Below is a small trained network, with its code and all its weights. Each question gives an input and a class and asks what happens when units are switched off, that is, made to give their printed mean instead of their output.

import numpy as np


def w(rows, s, z=0):
    codes = np.array(rows[::2]) - 128.0
    scale = np.full(codes.shape[1], s)
    scale[-1] = z or s
    return codes * scale


def norm(h):
    return h / np.sqrt((h * h).mean(-1, keepdims=True) + 1e-5)


def f(y):
    return np.maximum(y, 0)


def log_softmax(a):
    a = a - a.max(-1, keepdims=True)
    return a - np.log(np.exp(a).sum(-1, keepdims=True))


def net(x, mask):
    res = np.array(x, float).reshape(1, 4) / 4 @ E
    u = 0
    for l in range(2):
        y = f(norm(res) @ A[l][:, :-1].T + A[l][:, -1])
        res = res + np.where(mask[u : u + 10], y, B[l][:, -1]) @ B[l][:, :-1]
        u += 10
    return log_softmax(norm(res)[-1] @ U[:, :-1].T + U[:, -1])


A, B = {}, {}
E = w([
[122,254,21,89,143,169],'x0',
[44,64,111,126,119,157],'x1',
[159,168,197,101,167,44],'x2',
[147,153,227,20,45,190],'x3',
],0.0085)
A[0] = w([
[254,191,151,110,204,141,76],'L0N1',
[117,156,144,237,250,51,166],'L0N2',
[85,21,228,106,90,37,188],'L0N3',
[179,171,84,102,13,114,42],'L0N4',
[133,72,59,118,226,122,129],'L0N5',
[171,160,190,104,134,172,50],'L0N6',
[66,58,239,122,64,99,210],'L0N7',
[129,171,177,113,99,126,3],'L0N8',
[204,76,57,154,212,79,192],'L0N9',
[159,69,112,150,214,115,118],'L0N10',
],0.0097,0.0041)
B[0] = w([
[58,141,109,132,37,131,192],'L0N1',
[124,203,91,203,124,103,249],'L0N2',
[179,95,150,201,155,181,254],'L0N3',
[102,142,79,128,167,125,161],'L0N4',
[112,165,143,103,28,123,189],'L0N5',
[111,102,67,96,99,85,160],'L0N6',
[161,97,153,131,255,215,242],'L0N7',
[145,110,135,123,93,176,144],'L0N8',
[74,203,192,99,139,74,227],'L0N9',
[107,194,76,145,60,183,184],'L0N10',
],0.0095,0.0091)
A[1] = w([
[194,54,66,109,106,95,121],'L1N1',
[178,105,63,184,120,39,121],'L1N2',
[160,32,174,161,98,54,139],'L1N3',
[52,210,62,3,186,109,151],'L1N4',
[118,98,149,173,227,47,89],'L1N5',
[162,79,190,146,215,239,178],'L1N6',
[165,11,74,132,236,191,1],'L1N7',
[174,224,255,26,167,142,136],'L1N8',
[172,86,25,219,249,16,224],'L1N9',
[164,36,206,107,128,124,188],'L1N10',
],0.0085,0.0036)
B[1] = w([
[132,177,125,172,52,185,128],'L1N1',
[102,224,136,226,79,71,153],'L1N2',
[51,166,214,227,119,202,142],'L1N3',
[100,110,137,163,117,254,226],'L1N4',
[119,195,198,163,67,158,154],'L1N5',
[205,92,125,152,160,144,254],'L1N6',
[162,100,119,156,89,167,192],'L1N7',
[204,28,126,63,14,124,174],'L1N8',
[41,240,208,126,70,167,191],'L1N9',
[210,116,118,158,65,112,181],'L1N10',
],0.0083,0.009)
U = w([
[108,85,61,56,198,173,2],'0',
[28,254,114,226,79,75,242],'1',
[198,31,107,54,121,104,172],'2',
[78,106,58,26,9,147,176],'3',
[104,55,61,91,233,150,4],'4',
[28,11,182,46,235,85,1],'5',
[137,86,244,224,158,244,255],'6',
],0.0076,0.0041)

Each question gives the input, the list of numbers given to net, and the class t.
The units are the neurons (one row each of A and B). Each row of codes is followed by its name. A weight is (code - 128) times the scale printed after its matrix; where a second scale follows, it is the last column's (A, B and U).
mask holds one flag per neuron, layer by layer. A switched-off neuron (its flag False) gives its mean, the last column of its row in B, instead of its output. The means were averaged over made-up inputs and are rounded, as every weight is.
A unit's drop is (log p(t) with every unit on - log p(t) with that unit switched off) / (log p(t) with every unit on - log p(t) with every unit switched off).
The circuit of an input: a set's keep is (log p(t) with only the set's units on - log p(t) with every unit switched off) / (log p(t) with every unit on - log p(t) with every unit switched off). Starting from the 12 units with the biggest drops (on a tie, the unit counted first), units are removed one at a time, each time the one whose removal leaves the highest keep (on an exact tie, the one counted first), for as long as the keep stays at least 0.8.
units of the circuit, in order: the units of the circuit, biggest drop first
top k neurons: the k neurons with the biggest drops, biggest first
k most important neurons of layer l: the k neurons of layer l with the biggest drops, biggest first
drop of u: that unit's drop, to one decimal
input [3,2,-4,-1], class 3: units of the circuit, in order	[L0N7; L0N2; L0N3]
input [0,-3,0,0], class 1: most important neuron of layer 1	[L1N8]
input [5,2,1,4], class 3: units of the circuit, in order	[L0N3; L1N8]
input [-1,-7,1,6], class 3: top 2 neurons	[L0N1; L0N6]
input [-5,-7,3,-1], class 1: units of the circuit, in order	[L0N2; L0N1]
input [3,-3,1,2], class 3: top 2 neurons	[L0N2; L0N7]
input [2,2,-7,-3], class 3: top 3 neurons	[L0N2; L0N7; L0N3]
input [5,4,0,0], class 3: units of the circuit, in order	[L0N3; L0N2]
input [2,-1,3,1], class 3: top 2 neurons	[L0N2; L0N7]
input [2,-1,6,6], class 3: 3 most important neurons of layer 0	[L0N1; L0N6; L0N3]
input [-6,8,0,-8], class 1: drop of L0N2	0.3
input [5,-5,0,5], class 3: drop of L0N2	0.2
input [-4,-7,7,-7], class 1: drop of L0N4	0.0
input [-5,1,6,6], class 2: units of the circuit, in order	[L1N8]
